Below are the code and all the weights of a small trained network. Each question names an input and a target symbol and asks about switching units off, where a switched-off unit gives its printed mean instead of its output.

import numpy as np


def w(rows, s, z=0):
    codes = np.array(rows[::2]) - 128.0
    scale = np.full(codes.shape[1], s)
    scale[-1] = z or s
    return codes * scale


def norm(h):
    return h / np.sqrt((h * h).mean(-1, keepdims=True) + 1e-5)


def f(y):
    return np.maximum(y, 0)


def softmax(a):
    e = np.exp(a - a.max(-1, keepdims=True))
    return e / e.sum(-1, keepdims=True)


def log_softmax(a):
    a = a - a.max(-1, keepdims=True)
    return a - np.log(np.exp(a).sum(-1, keepdims=True))


def net(x, mask):
    ids = ['αγδεζηθλπτφψω'.index(c) for c in x.split()]
    T = len(ids)
    res = E[ids] + P[:T]
    u = 0
    for l in range(2):
        q, k, v = (norm(res) @ M[l].T for M in (Q, K, V))
        z = softmax(np.where(np.tri(T) > 0, q @ k.T / 3**0.5, -1e9)) @ v
        res = res + np.where(mask[u], z, O[l][:, -1]) @ O[l][:, :-1]
        u += 1
        y = f(norm(res) @ A[l][:, :-1].T + A[l][:, -1])
        res = res + np.where(mask[u : u + 8], y, B[l][:, -1]) @ B[l][:, :-1]
        u += 8
    return log_softmax(norm(res)[-1] @ U[:, :-1].T + U[:, -1])


Q, K, V, O, A, B = {}, {}, {}, {}, {}, {}
E = w([
[143,185,180,179],'α',
[133,115,165,124],'γ',
[129,162,183,139],'δ',
[65,126,153,112],'ε',
[79,100,170,70],'ζ',
[106,86,187,81],'η',
[175,186,169,193],'θ',
[128,195,111,170],'λ',
[252,193,82,166],'π',
[136,125,113,218],'τ',
[147,197,119,42],'φ',
[123,68,47,116],'ψ',
[239,96,172,137],'ω',
],0.024)
P = w([
[76,197,206,254],'0',
[92,164,193,187],'1',
[107,149,185,161],'2',
[118,163,164,119],'3',
[122,146,148,105],'4',
[130,151,135,108],'5',
[130,155,115,109],'6',
[132,144,81,148],'7',
[149,152,78,92],'8',
[124,145,76,128],'9',
[123,180,121,121],'10',
],0.0062)
Q[0] = w([
[254,151,195,199],'L0H0',
[163,194,67,145],'L0H0',
[204,14,51,247],'L0H0',
],0.0083)
K[0] = w([
[254,88,84,166],'L0H0',
[122,94,87,85],'L0H0',
[84,44,98,250],'L0H0',
],0.01)
V[0] = w([
[158,182,155,194],'L0H0',
[254,148,113,103],'L0H0',
[155,125,200,120],'L0H0',
],0.0054)
O[0] = w([
[100,170,235,219,254],'L0H0',
[203,167,102,22,153],'L0H0',
[29,133,254,172,145],'L0H0',
],0.007,0.0026)
A[0] = w([
[210,1,97,136,108],'L0N0',
[75,147,76,154,183],'L0N1',
[145,176,87,195,117],'L0N2',
[96,69,204,59,160],'L0N3',
[159,228,207,123,176],'L0N4',
[114,42,92,134,2],'L0N5',
[130,192,106,72,71],'L0N6',
[125,92,131,171,108],'L0N7',
],0.012,0.0031)
B[0] = w([
[134,119,180,28,152],'L0N0',
[111,123,167,73,172],'L0N1',
[122,35,87,152,212],'L0N2',
[74,103,156,251,179],'L0N3',
[129,145,81,217,252],'L0N4',
[107,159,67,45,139],'L0N5',
[194,115,138,91,149],'L0N6',
[157,132,135,103,144],'L0N7',
],0.015,0.011)
Q[1] = w([
[213,48,88,255],'L1H0',
[189,148,154,29],'L1H0',
[128,48,134,108],'L1H0',
],0.0092)
K[1] = w([
[200,38,121,44],'L1H0',
[61,197,255,145],'L1H0',
[196,147,106,99],'L1H0',
],0.0077)
V[1] = w([
[126,209,197,33],'L1H0',
[8,65,58,105],'L1H0',
[191,29,223,111],'L1H0',
],0.013)
O[1] = w([
[99,208,185,146,11],'L1H0',
[67,110,62,150,125],'L1H0',
[144,50,252,200,119],'L1H0',
],0.014,0.012)
A[1] = w([
[123,136,127,128,4],'L1N0',
[124,171,68,108,181],'L1N1',
[77,83,95,147,168],'L1N2',
[150,139,115,167,236],'L1N3',
[6,94,185,94,30],'L1N4',
[131,160,96,26,136],'L1N5',
[117,111,171,38,238],'L1N6',
[46,126,133,157,184],'L1N7',
],0.017,0.002)
B[1] = w([
[115,126,116,150,128],'L1N0',
[94,133,173,34,174],'L1N1',
[82,183,141,163,254],'L1N2',
[117,191,129,107,227],'L1N3',
[249,121,81,44,168],'L1N4',
[109,181,200,207,161],'L1N5',
[48,122,178,184,153],'L1N6',
[122,89,146,24,202],'L1N7',
],0.017,0.0094)
U = w([
[143,176,130,162,21],'α',
[72,130,184,190,70],'γ',
[111,188,154,144,27],'δ',
[146,123,108,49,40],'ε',
[116,64,125,83,132],'ζ',
[99,47,191,150,13],'η',
[176,144,135,174,108],'θ',
[74,139,43,111,253],'λ',
[242,130,90,115,187],'π',
[142,16,76,187,164],'τ',
[171,242,188,75,167],'φ',
[29,182,190,74,199],'ψ',
[220,118,253,164,208],'ω',
],0.012,0.0043)

Each question gives the input, a string of symbols that net reads in full, and the target symbol t.
The units are the heads (3 rows each of Q, K, V and O) and the neurons (one row each of A and B). Each row of codes is followed by its name. A weight is (code - 128) times the scale printed after its matrix; where a second scale follows, it is the last column's (O, A, B and U).
mask holds one flag per unit, layer by layer, with each layer's heads first. A switched-off unit (its flag False) gives its mean, the last column of its rows in O or B, instead of its output. The means were averaged over made-up inputs and are rounded, as every weight is.
A unit's drop is (log p(t) with every unit on - log p(t) with that unit switched off) / (log p(t) with every unit on - log p(t) with every unit switched off).
The circuit of an input: a set's keep is (log p(t) with only the set's units on - log p(t) with every unit switched off) / (log p(t) with every unit on - log p(t) with every unit switched off). Starting from the 12 units with the biggest drops (on a tie, the unit counted first), units are removed one at a time, each time the one whose removal leaves the highest keep (on an exact tie, the one counted first), for as long as the keep stays at least 0.8.
units of the circuit, in order: the units of the circuit, biggest drop first
k most important neurons: the k neurons with the biggest drops, biggest first
top k neurons in layer l: the k neurons of layer l with the biggest drops, biggest first
input θ ζ δ γ φ λ λ, target φ: 2 most important neurons => (L0N6 L1N1)
input λ ζ γ δ ζ τ η, target τ: units of the circuit, in order => (L1H0)
input π π λ, target π: units of the circuit, in order => (L1H0 L0H0 L0N2)
input η λ λ ω δ η, target ω: 2 most important neurons => (L0N0 L1N4)
input λ ζ τ π π α λ, target π: units of the circuit, in order => (L1H0 L0N6)
input λ λ θ, target λ: units of the circuit, in order => (L1H0 L0N2)
input λ τ π ω δ δ τ α λ φ, target φ: units of the circuit, in order => (L1N5 L0N6)
input τ ω γ λ τ ζ τ τ α θ, target τ: units of the circuit, in order => (L1H0 L0N2)
input λ θ ψ ζ ω ζ, target ω: top 4 neurons in layer 0 => (L0N0 L0N4 L0N3 L0N1)
input τ φ ω ψ ζ τ, target ψ: 3 most important neurons => (L0N5 L1N7 L0N6)
input γ ε ζ τ ζ π λ γ λ π θ, target π: units of the circuit, in order => (L0N3 L1N2)
input α ω λ ψ α α λ λ ω, target ω: top 2 neurons in layer 0 => (L0N0 L0N2)
input λ ψ γ γ α φ ψ λ τ η λ, target τ: 3 most important neurons => (L0N4 L0N0 L0N2)
input ζ λ τ η ψ φ τ γ, target γ: 2 most important neurons => (L0N4 L0N3)
input ω η τ ψ δ λ, target ψ: 3 most important neurons => (L0N5 L0N0 L1N7)
input ζ τ α ζ ω ζ, target ω: units of the circuit, in order => (L1H0)
input λ φ θ γ τ γ τ λ λ, target τ: top 2 neurons in layer 0 => (L0N2 L0N4)
input ψ α λ γ θ ζ α ε φ, target φ: 3 most important neurons => (L1N5 L0N2 L0N6)
input θ τ τ α λ λ ζ τ ω θ τ, target ω: top 2 neurons in layer 0 => (L0N0 L0N3)
input λ λ π λ φ γ λ ψ, target ψ: top 2 neurons in layer 1 => (L1N5 L1N6)
input γ τ α α ψ λ η ψ ε λ θ, target λ: most important neuron => (L0N5)
input δ γ ζ φ τ ψ λ, target ψ: top 2 neurons in layer 1 => (L1N1 L1N4)
input φ θ φ λ λ δ λ η τ α, target τ: 2 most important neurons => (L0N4 L0N2)
input τ γ τ η η γ λ ε τ π, target τ: 2 most important neurons => (L0N2 L0N4)
